In the rows, zero is written as 128.
Two labels a row:
[114 144 127 131 136 125 124 150 126 118  99 123 125 125 103 157 111 120
 106 136 141 114 120 117 130 181 133 139  81 151 127 134 110 153 123 128
 145] | ds G
[113 171 140 106 126 131 128 252 132 133 111 139 143 124 107 130 140 132
 110 119 151 102 122 103 110 129 120 149  71 161 134 140 114 129  91 117
 131] | ds X
[ 63 143 129 129 130 129  99 207 118 113  87 116  79 125 141 118 148 110
 117 114 102 114 117 122 137  59 132 158  99 135 138 119  93 146 121 129
 115] | ds G
[ 90 175 134 124 117 132 123 238 125  99  91 108 102 153 119 146 136 133
 121 122 116 112 114 117 203  65 118 194  79 138 126 126 101 134 119 128
 138] | ds X
[103 164 160 121 125 139 109 252 141 124 117 115 111 132 112 116 148 169
 101 116 143 135 142 119 122  95 118 126  70 139 146 129  97 135 117 127
 146] | ds G
[122 104 119 132 132 121 116 114 154 117 123 111 129 128 138 131 135 115
 146 132 113 115 140 137 146 192 148  97 172 114 139 123 113 128 153 132
 102] | zd G
[178 123 131 136 142 131 122  85 142 138 133 124 144 134 130 125 126 138
 143 128 144 100 131 142 118 176 144 134 168 105 128 120 147 104 123 132
 103] | zd N
[151  44 116 148 137 120 123 106 136 130 135 119 127 124 144 115 146 113
 143 118  86 112 165 113 127 174 171  75 214 102 126 110  85 108 142 128
  28] | zd G
[178 129 138 124 111 127 129 120 125 120 127 128 124 153 121 159 123 126
 156 137 144 120 126 134 120 143 121 136 162 121 109 134 129  89 156 117
 121] | zd X
[112 155 148 119 137 139 130 231 131 139 144 142 131 129 122 130 128 121
 109 122 159 116 123 111 101 146 115 113  82 140 140 131 123 130 120 121
 122] | ds X
[115 166 152 129 144 129 142 197 133 134 124 129 168  98 108 100 126 149
 111 142 176 109 123 123 114 104 125 135  81 145 133 136 108 137  95 123
 160] | ds X
[166 136 140 120 123 137 124  86 143 121 137 128 134 110 138 111 124 127
 147 135 125 117 119 151 140 173 150 141 174 127 127 137 134 109 133 128
 123] | zd X
[157  69 139 132 135 142 128 104 133 125 129 119 110 153 113 128 167 101
 133 132  95 115 151 129 124 131 167  95 198  95 119 128 114 111 111 137
 105] | zd G
[137 175 149 127 139  91 149 236 142 118 123 116 124 120 117 141 128 118
 125 136 144 128 139 129 120 151 111 130 100 169 140 132 110 137 108 138
 127] | ds X
[161 141 152 130 127 126 138  77 138 126 133 121 132 134 117 113 124 145
 142 138 137 137 135 148 140 152 138 144 168 120 127 124 130 114 130 130
 141] | zd X
[ 80 141 125 140 129 124 106 171 139 115 100 142 115 115 108 100 130 142
  98 127 148 118 122 132 123  96 149 151  91 162 129 122  87 152 123 128
 137] | ds G
[102 168 145 122 114 129 139 252 126  90 124 113 122 127 133 162 132  93
 120 137 144 139 134 120 114 129 105 137  77 151 143 134  82 151 120 135
 138] | ds G
[ 95 160 140 135 136 132 125 217 148 148 105 131 117 129 117 102 131 129
 115 125 147 124 118 125 122 106 136 147  87 153 128 135 123 156  99 130
 135] | ds B
[142 116 140 147 132 124 119 110 135 105 128 114 126 130 143 162 111  99
 147 141 108 139 144 142 145 183 132 113 182 117 129 132 144  97 157 131
 106] | zd G
[183 130 144 126 129 131 136 138 133 107 130 141 148 162 161 154 136 189
 138 150 131 116 135 119 107 156 137 110 159 117 116 123 127 102 125 133
 123] | zd X
[ 99 124 127 132 127 122 133 129 133 112 108 126 109 122 128 126 125 126
 120 126 126 118 133 124 132 122 146 125 141 130 137 129 107 129 119 121
 123] | ds G
[160 144 161 146 133 137 116  94 149 121 133 127 125 139 132 114 131 127
 153 133 111 133 124 146 114 175 143 145 178 119 124 118 117 113 131 136
 121] | zd N
[ 77 111 144 130 118 140 111 252 126 120 105 112 110 136 128 150 159  78
 100 120 126 117 135 102 141  89 121  98  78 138 144 136  87 158 104 137
 123] | ds G
[113 179 135 121 128 132 132 229 129 114 114 127 124 127 118 134 129 133
 120 126 130 121 117 125 130 158 115 144  85 140 127 146 101 119 122 135
 125] | ds X
[140 113 140 137 132 119 131  95 139 139 132 144 135 134 128 103 105 136
 137 126 129 111 139 133 123 164 152 104 158 112 113 122 144 110 104 123
 116] | zd N
[ 98  86 128 125 111 113 122 165 129 123 109 105 104 109 123 126 136  84
 109 128 124 135 151 115 143  93 128 105 142 129 136 125  99 148 130 126
 114] | ds G
[110 116 134 126 113 131 118 120 134 116  84 136 115 141 113 138 142 136
 129 139 174 110 119 119 102  96 163 147 151 128 112 115  90 132 117 137
 130] | ds G
[123 186 142 130 135 125 142 252 139 148 127 150 152 118 116 121 124 138
 104 113 155 131 106 103 116 184 122 117  69 128 133 127 134 157 112 138
 144] | ds X
[110 154 132 134 127 135 126 190 143 104 108 139 120 139 115 132 138 123
 121 137 160 104 122 129 118  94 125 167  89 141 138 133 155 148 110 126
 143] | ds X
[110  64 135 103 168 126 129  97 135 130 127 134 115 132 143 104 132 114
 132 123 107 123 139 132 121 156 175  90 176 111 127 117 107 120 136 141
  88] | zd G
[ 89 174 137 136 150 126 131 156 169 127 112 135 129 100 114 103 137 147
 123 110 165 121 125 132 130 132 143 165  88 138 123 127 126 142 114  78
 150] | ds X
[133 130 132 127 131 128 115 191 128 128 120 131 128 134 124 137 140 119
 117 133 126 123 121 125 125 136 126 130  97 142 126 143 100 148 135 134
 110] | ds G
[ 79 115 136 145 134 124 115 143 111 110 108 131 117 113 124 118 133 131
 117 133 152 123 131 109 123  93 156 150 124 141 125 133 104 143 110 122
 127] | ds G
[148  90 129 129 138 128 169  42 129 117 130 136 130 146 140 129 137 127
 156 127  98 112 129 113 134 173 170 120 190 112 112 130 126 115 135 120
  96] | zd G
[ 64 182 148 143 132 130 121 230 146 119  89 131 107 112 124 146 133 125
 103 133 131 126 127 136 130 110 145 131  96 150 142 117  85 131 123 129
 131] | ds G
[ 89 156 145 134 127 122 119 252 144 117  89 105 141 124 116 125 138 109
 111 146 138 132 129 126 137  98 111 148  76 149 148 136  77 151 113 129
 143] | ds G
[175  81 164 128 130 130 135 118 124 127 147 116 127 141 140 148 144  95
 130 126 122 141 163 134 118 152 104  70 189 106 130 131 123 102 136 139
 150] | zd G
[201 156 122 129 121 128 131 183 135 118 133 131 140 106 151 148 117 119
 146 133 155 108 131 143 139 177 117 128 120 115 120 129 133 107 128 131
 128] | zd X
[142 132 145 130 132 125 136 179 164 125 131 131 137 121 132 156 120  95
 133 133 128 118 136 127 128 207 140 101 147 130 120 123 111 116 116 133
 114] | zd J
[100 186  99 111 114 129 150 216 130 102  98 121 117 119 127 151 117 118
 115 136 167 139 105 120 133  88 103 167  51 159 142 128 103 166 123 120
 169] | ds J
[182 133 162 121 146 120 120 100 157 126 116 134 131 132 119  93 126 141
 149 145 146 132 138 146 133 206 154 125 184 111 114 130 134 100 123 128
 126] | zd X
[102 179 142 131 123 125 126 252 142 124  85 139  99 107 109 135 142 133
 118 138 150 106 132 108 116 132 130 129  63 156 135 125  99 147 121 116
 139] | ds X
[133 118 135 127 145 121 117 130 142 117 105 128 126 145 129 138 146 130
 151 124 118 107 135 138 132 179 177 125 173 120 113 114 107 101 134 135
  94] | zd G
[172 120 113 119 103 127 128  68 136 139 124 133 119 132 123 126 132 125
 153 148 137  34 129 130 122 176 145 121 174 125 112 120 128 106 134 130
 127] | zd X
[154 105 134 127 124 149 126 127 131 125 128 108 137 131 131 152 146 105
 128 138  97 127 153 135 132 166 136 114 176 120 138 133 128 133 148 136
 120] | zd J
[ 74 114 120 127 130 125 127 189 120 157 137 133 127 101 133 135 135 113
  97 109 123 128 132 117 140 108 117 111  76 128 141 131 118 150  49 121
 123] | ds G
[123  65 152 125 135 135 104 156 136 117 120  93 100 145 146 140 151 104
 136 122  88 137 161 124 132 121 139  94 192 104 140 124 112 125 141 117
  96] | zd G
[139  44 152 127 138 124 122 215 138 108 120 102 112 142 128 163 160  82
 119 147 111 123 158 148 121 124 146  80 187 117 130 132  74 113 136 123
 117] | zd G
[154  99 138 126 127 136 134  93 134 116 133 107 127 141 151 153 112 103
 147 141  87 131 159 141 137 186 140 106 198  95 121 136 116 129 143 131
  92] | zd J
[128 106 167 129 133 135 117 153 136 126 125 126 130 167 115 132 158 114
 145 141 119 111 151 141 139 163 159 100 172 119 130 111 105 113 123 142
 107] | zd G
[161 111 140 132 128 122 128 164 121 127 124 122 132 141 155 172 126 106
 134 157  94 112 151 179 133 181 143  84 162 121 121 119 115 123 140 131
 105] | zd G
[119 150 142 165 122 119 125 252 132 110 104 119  95 137 124 135 129 114
 149 134 146 132 133 125 128 114 109 142 105 135 142 123  90 145 119 113
 148] | ds J

Two labels a row:
[137 133 155 126 129 140  69 156 171  80 134 120 126 121 138 165 133 152
 145  92 143 142 130 143 127 124 123 137 143 138 140 154 159 136 116 145
 135] | L bc
[137 140 147 117 139 137 131 127 130 128 150 145 108 111 130 112 127 139
 145 119 110 138 110 139 150 135 141 137 117 132 128 141 139 115 112 156
 146] | W tz
[127 145 122 127 138  99  90 165 144 151 137 137 146 133 114 158 124 124
 150 118 132 145 136 133 187 132 103 143 135 122 163 125 151 114 167 126
 129] | C tz
[160 124 150 121 125 130  87 147 162  95 134 115 129 132 119 148 129 138
 136  99 148 145 128 136 118 127 124 129 145 138 136 140 150 127 117 138
 127] | L bc
[160 134 154 105 129 136  79 152 170  97 135 110 127 140 124 155 138 144
 150 114 136 158 114 120 137 130 118 128 136 126 136 150 138 112 108 136
 131] | L bc
[133 129 151 116 138  99 102 142 141 104 151 153 104 123 123 123 122 130
 143  97 146 144 118 161 145 143 151 136 129 119 137 146 148 127 113 157
 144] | W bc
[125 152 128 130 135 109 109 154 133 148 141 129 156 142 147 174 125 154
 138 122 126 127 142 126 154 121 103 162 134 126 179 133 120 130 156 127
 129] | C tz
[125 146 123 114 149  80  92 152 129 136 137 131 138 150 102 154 121 128
 136 114 130 126 140 159 175 131 111 145 108 135 158 129 148 126 134 138
 138] | F tz
[149 113 142 130 126 130  89 156 159 102 132 131 121 115 137 151 132 129
 142 105 147 147 131 134 110 129 125 124 145 127 126 138 117 134 145 140
 124] | L fb
[140 143 136 119 133 123 106 142 140 101 145 129 116 131 117 130 134 134
 149 103 134 124 108 136 160 128 140 143 121 145 138 144 133 132  76 135
 130] | W bc
[137 136 141 123 139 112 101 137 141 122 147 147 114 132 118 129 115 114
 143 101 130 136 120 153 149 136 147 133 123 141 133 137 153 130 106 140
 141] | W fb
[131 135 127 117 138 133 106 139 130 108 151 155 126 127 115 138 108 133
 141  96 136 134 117 142 172 132 143 134 116 154 148 120 143 147 128 144
 132] | W fb
[128 161 150 115 150  99  99 145 127 113 160 141 123 133  97 140 138 156
 149 107 113 128 122 162 172 131 132 151 108 152 154 146 158 120  89 159
 147] | W tz
[125 166 137 113 136 107 114 146 137 133 144 138 130 133 115 150 126 137
 144 107 144 140 116 132 170 127 111 150 116 135 153 142 147 121 123 134
 130] | F tz
[127 146 125 123 153 102 103 158 136 136 133 143 103 139 109 160 125 131
 151  97 130 116 135 139 144 127 111 159 131 137 165 137 141 118 168 138
 137] | C bc
[121 167 121 129 153  89  80 165 140 156 142 130 142 148 109 178 123 143
 139 112 122 135 143 144 174 138 107 159 122 138 174 133 143 108 159 138
 140] | C tz
[145 153 146 122 124 134  79 149 161  99 152 110 121 132 104 164 139 168
 147 106 119 129 134 140 144 122 119 130 139 141 145 149 149 121  87 152
 136] | L tz
[144 137 165 112 140 140 101 154 159 108 140 111 131 121 123 153 134 163
 156 107 134 150 120 126 167 119 111 134 143 118 149 150 147 116 123 152
 140] | L tz
[147 123 152 119 143 122  71 154 168 103 137 128 114 111 113 158 109 134
 141  89 136 148 131 162 143 126 123 136 134 157 141 136 145 120 133 151
 146] | L bc
[135 123 143 114 140 124 127 123 129 105 147 156 108 132 122 107 115 129
 130 110 157 138 107 144 148 121 148 136 116 147 129 151 152 135 104 144
 146] | W fb
[140 120 124  99 123 115 122 127 131 108 140 153 106 125 128 117 105  97
 142 104 144 148 106 144 134 129 143 127 118 128 134 146 140 134 107 145
 136] | W bc
[157 133 159 112 140 133  70 159 179  95 148 123 125 121 114 165 139 153
 153  87 141 151 129 145 136 122 124 141 143 138 150 153 162 125 110 142
 126] | L fb
[128 146 125 127 106  95  91 166 144 140 123 138 164 146 110 183 117 136
 140 102 135 139 149 131 156 130  96 158 129 132 167 128 151 139 166 135
 115] | C bc
[124 135 135 131 145  98  95 163 142 147 125 134 139 134 115 168 126 131
 145  98 138 139 121 139 131 132 108 147 131 127 150 119 142 120 178 146
 130] | C bc
[141 154 148 118 139 127  87 146 149 104 154 127 122 126 106 162 129 148
 158 107 118 143 133 147 152 136 139 144 121 153 154 146 158 162  96 152
 140] | W tz
[147 139 167 116 143 135  95 157 172 114 137 111 112 112 123 153 136 151
 169 110 128 159 117 126 152 126 105 125 128 118 133 142 147  52 122 144
 145] | L tz
[126 140 125 126 136  92  93 158 141 121 129 139 143 128 115 161 122 122
 146 101 153 138 135 141 139 130  80 154 131 143 159 128 145 138 164 128
 123] | C fb
[127 142 120 123 131  91  99 172 133 137 123 146 148 147 113 159 118  98
 145  82 143 145 137 141 149 144 105 140 126 120 157 116 140 131 157 121
 133] | C bc
[133 136 139 110 136 119 104 134 138 106 143 147 111 128 121 126 119 124
 140 109 128 142 117 153 146 141 137 134 106 124 129 138 130 129  96 145
 142] | W bc
[117 153 134 129 141 114 112 186 131 149 133 127 148 136 114 168 105 139
 132 114 119 134 143 138 144 130  98 150 133 125 154 125 146 112 159 130
 124] | C tz
[120 155 121 129 129  99 109 174 137 163 126 137 145 132 118 170 128 140
 149 124 101 145 135 125 171 111 110 151 126 108 168 108 140 100 177 137
 137] | C tz
[145 124 160 120 127 134 100 153 159 104 139 125 118 110 131 149 132 150
 154 106 134 171 110 130 153 120 141 134 141 131 146 145 124 115 115 145
 133] | L tz
[123 116 125 124 130 107  98 155 134 123 127 137 141 131 125 158 120  96
 138 109 151 133 137 139 136 132 115 146 128 137 139 126 143 135 159 124
 122] | C fb
[118 154 116 121 142  89 112 156 121 141 130 133 148 130 133 160 124 135
 137 122 129 133 133 138 152 126  97 148 131 126 158 111 136 119 153 137
 132] | C tz
[125 142 120 130 141  95 101 162 130 129 132 137 144 142 111 175 131 137
 140 104 143 122 125 138 137 129 111 156 132 143 166 125 148 131 164 131
 120] | C bc
[130 155 143 112 149 102 108 128 127 114 159 138 128 132 122 133 126 147
 150 110 126 128 113 143 169 129 125 144 118 151 155 136 144 119  96 156
 135] | W tz
[142 142 145 124 138 139  70 168 168 112 125 102 130 133 107 173 140 157
 153 113 131 144 142 131 145 130 108 148 137 128 150 140 163 117 104 123
 122] | L tz
[128 134 121 130 135 105  92 160 136 142 131 131 157 136 115 177 128 143
 133 118 144 170 138 132 128 124  94 161 138 132 164 118 139 127 201 137
 132] | C tz
[142 118 135 128 127 130 130 121 125 103 151 144 111 109 126 108 120 117
 133 107 141 141 104 137 144 115 164 121 134 139 130 141 135 136  90 129
 126] | W bc
[132 142 119 125 139  94  79 172 154 155 130 146 151 136 106 181 119 121
 152  98 150 142 139 143 148 140 103 153 130 140 165 121 151 133 173 146
 133] | C bc
[126 146 123 131 136 100  95 154 140 168 142 145 146 140 111 162 127 118
 142 106 145 142 134 137 143 128  99 153 129 132 169 120 147 117 180 138
 130] | C bc
[121 132 108 128 131  97 100 161 136 136 118 142 158 135 115 172 123 121
 133 101 153 134 138 135 136 127 108 161 176 143 164 121 131 142 179 125
 116] | C fb
[119 125 111 125 137  93 152 128 110 147 131 173 127 136 124 121 120  93
 127 116 136 128 123 151 143 137 139 145  93 146 141 122 125 144 164 153
 135] | F fb
[136 129 149 116 137 115  98 110 135  89 152 137  99 126 109 120 120 138
 137 103 128 132 114 156 148 135 136 136 114 155 139 145 148 137  84 154
 141] | W fb
[155 165 158 121 120 145  82 147 169  93 134 156 123 111 122 145 125 132
 152  93 154 157 115 136 135 118 121 134 152 122 132 149 149 125 124 146
 127] | L bc
[156 126 157 119 128 133  58 168 183  95 130 115 127 131 104 174 148 158
 156  79 144 145 127 146 134 129 115 138 145 135 154 144 162 116 119 140
 134] | L bc
[139 133 153 121 133 121 125 135 139 100 141 135 104 134 116 123 134 132
 146 110 131 139 114 152 155 131 139 135 123 148 122 149 144 117  73 138
 145] | W tz
[116 140 128 120 146  97  94 171 142 142 131 137 148 138 115 174 109 124
 147 114 142 142 139 122 158 130  99 162 132 111 169 123 158 114 173 132
 133] | C tz
[157 121 151 127 129 136  86 147 170 100 132 110 113 129 126 151 141 136
 133 111 127 133 133 143 123 125 127 118 143 135 126 141 152 120 121 133
 145] | L fb
[142 144 161 129 137 139  81 156 162 104 147 110 122 126 117 161 141 156
 148 104 122 136 133 138 139 114 128 133 135 135 147 147 156 113  94 155
 137] | L tz
[130 143 142 112 135 120 113 127 132 103 155 146 105 124 123 121 126 138
 143 114 115 147 109 151 169 133 177 120 111 137 136 148 145 124  72 150
 143] | W bc
[128 140 133 131 142 103  84 168 139 134 142 107 143 135 111 177 126 134
 141 105 135 149 136 145 156 116 106 153 128 132 164 134 148 111 167 128
 137] | C tz

Both labels of each row:
[131 132 154 138 115  90 137 122 113 123 147 118 126 134 144 116 132 131
 119 114 122 133 107 121 137 131 147 110 133 140 122 131 100 126 109 127
 118] | Q [79]
[120 125 145 143 126  81 141 114 130 136 142 105 133 128 146 118 128 145
 126 140 118 109 113 139 153 130 163 130 122 137 123 126 129 139 108 134
 123] | Q [79]
[119 125 155 126 106 127 129 125 131 124 144 125 116 116 144 133 131 110
 128 110 112 139 106 124 131 142 131 141 149 114 125 134  98 121 121 123
 128] | Q [79]
[136 136 133 134 165 154 145 136  74 119  97 120 154 138 125 141  99 126
 122 140 131 150 133 136 119 134 102 143 146 138 124 138 161 124 146 154
 129] | Q [76]
[148 124 116 123 150 128 121 140 134 103 146 170 133 171 123 126 133 100
 111 123 119 143 134 120 112 120 104 126 141 147 123 156 111  98 106 155
 149] | E [83]
[137 128 119 118 127 108 124 139 165 125 177 139 106 126 136 102 148 135
 126 117 126 128 134 100 119 137 146 106 126 111 134 128 103 124  98 126
 125] | E [79]
[132 120 135 130 124 112 131 141 150 112 133 123 147 152 135 111 131 148
 133 162 103 128 109 136 143 127 132 121 138 133 121 163  95 111 110 137
 141] | Q [83]
[130 123 143 117 114 100 119 113 151 123 166 112 124 139 149 109 141 133
 132 119 104 112 103 132 150 142 165 130 141 117 129 131  69 118  98 129
 119] | Q [79]
